Here is a tiny trained network, its code and every weight. The questions are about switching its units off for an input and a class, where a switched-off unit gives its printed mean instead of its output.

import numpy as np


def w(rows, s, z=0):
    codes = np.array(rows[::2]) - 128.0
    scale = np.full(codes.shape[1], s)
    scale[-1] = z or s
    return codes * scale


def norm(h):
    return h / np.sqrt((h * h).mean(-1, keepdims=True) + 1e-5)


def f(y):
    return np.maximum(y, 0)


def log_softmax(a):
    a = a - a.max(-1, keepdims=True)
    return a - np.log(np.exp(a).sum(-1, keepdims=True))


def net(x, mask):
    res = np.array(x, float).reshape(1, 2) / 4 @ E
    u = 0
    for l in range(2):
        y = f(norm(res) @ A[l][:, :-1].T + A[l][:, -1])
        res = res + np.where(mask[u : u + 9], y, B[l][:, -1]) @ B[l][:, :-1]
        u += 9
    return log_softmax(norm(res)[-1] @ U[:, :-1].T + U[:, -1])


A, B = {}, {}
E = w([
[64,192,197,254],'x0',
[83,176,95,121],'x1',
],0.0092)
A[0] = w([
[176,100,121,77,112],'0.n0',
[180,7,166,160,80],'0.n1',
[156,113,37,64,5],'0.n2',
[234,82,197,104,86],'0.n3',
[128,97,86,77,40],'0.n4',
[25,193,29,41,23],'0.n5',
[106,114,196,134,155],'0.n6',
[130,164,121,189,102],'0.n7',
[84,99,130,127,43],'0.n8',
],0.011,0.0027)
B[0] = w([
[76,127,167,55,232],'0.n0',
[157,200,31,187,236],'0.n1',
[40,69,192,70,251],'0.n2',
[178,214,22,180,244],'0.n3',
[84,95,175,99,207],'0.n4',
[247,244,3,223,255],'0.n5',
[85,190,110,73,190],'0.n6',
[120,92,147,40,203],'0.n7',
[147,111,117,140,128],'0.n8',
],0.013,0.0059)
A[1] = w([
[146,141,152,206,91],'1.n0',
[156,87,91,105,97],'1.n1',
[143,90,132,132,17],'1.n2',
[22,197,157,152,190],'1.n3',
[76,106,236,189,88],'1.n4',
[126,90,185,103,46],'1.n5',
[136,112,139,137,70],'1.n6',
[187,167,70,200,253],'1.n7',
[57,211,223,251,127],'1.n8',
],0.02,0.0026)
B[1] = w([
[161,176,31,166,150],'1.n0',
[94,55,81,153,147],'1.n1',
[88,188,114,113,128],'1.n2',
[127,198,207,176,252],'1.n3',
[38,139,152,45,169],'1.n4',
[124,167,59,162,137],'1.n5',
[138,95,105,136,128],'1.n6',
[173,159,136,217,244],'1.n7',
[145,18,6,74,232],'1.n8',
],0.021,0.014)
U = w([
[29,103,65,35,205],'0',
[185,149,20,212,191],'1',
[108,246,145,179,197],'2',
[166,54,167,135,3],'3',
[181,2,166,158,3],'4',
[191,36,230,124,11],'5',
[228,98,203,92,7],'6',
[187,61,186,122,10],'7',
],0.015,0.0067)

Each question gives the input, the list of numbers given to net, and the class t.
The units are the neurons (one row each of A and B). Each row of codes is followed by its name. A weight is (code - 128) times the scale printed after its matrix; where a second scale follows, it is the last column's (A, B and U).
mask holds one flag per neuron, layer by layer. A switched-off neuron (its flag False) gives its mean, the last column of its row in B, instead of its output. The means were averaged over made-up inputs and are rounded, as every weight is.
A unit's drop is (log p(t) with every unit on - log p(t) with that unit switched off) / (log p(t) with every unit on - log p(t) with every unit switched off).
The circuit of an input: a set's keep is (log p(t) with only the set's units on - log p(t) with every unit switched off) / (log p(t) with every unit on - log p(t) with every unit switched off). Starting from the 12 units with the biggest drops (on a tie, the unit counted first), units are removed one at a time, each time the one whose removal leaves the highest keep (on an exact tie, the one counted first), for as long as the keep stays at least 0.8.
units of the circuit, in order: the units of the circuit, biggest drop first
top k neurons: the k neurons with the biggest drops, biggest first
top k neurons in layer l: the k neurons of layer l with the biggest drops, biggest first
drop when u is switched off: that unit's drop, to one decimal
input [-1,-1], class 2: top neuron in layer 0	0.n5
input [-5,4], class 0: top 2 neurons in layer 0	0.n2, 0.n3
input [6,-6], class 0: top 2 neurons in layer 0	0.n5, 0.n3
input [7,3], class 0: units of the circuit, in order	0.n5, 1.n8
input [-3,3], class 2: top 3 neurons	1.n8, 0.n7, 0.n2
input [5,5], class 0: top 3 neurons	0.n3, 0.n5, 0.n1
input [-5,5], class 0: top 3 neurons	0.n2, 1.n7, 0.n3
input [3,-2], class 2: top 2 neurons	0.n7, 0.n6
input [-4,-1], class 0: top 3 neurons	1.n7, 1.n3, 0.n6
input [5,-1], class 0: top 2 neurons	0.n5, 0.n3
input [-7,3], class 0: units of the circuit, in order	1.n7, 0.n2
input [3,0], class 2: units of the circuit, in order	1.n3, 0.n5
input [6,1], class 0: top 3 neurons	0.n5, 1.n8, 0.n3
input [-1,1], class 2: top 2 neurons in layer 0	0.n2, 0.n5
input [1,-2], class 2: units of the circuit, in order	1.n8
input [-2,-2], class 2: top 3 neurons	1.n8, 0.n5, 0.n0
input [-2,1], class 2: top 3 neurons	1.n8, 0.n2, 0.n5
input [1,1], class 2: top 3 neurons	1.n8, 0.n5, 0.n3
input [-7,-1], class 0: drop when 1.n7 is switched off	0.3
input [-1,-3], class 2: units of the circuit, in order	1.n8
input [8,-5], class 0: drop when 0.n5 is switched off	0.5
input [-2,-1], class 2: drop when 0.n4 is switched off	0.0
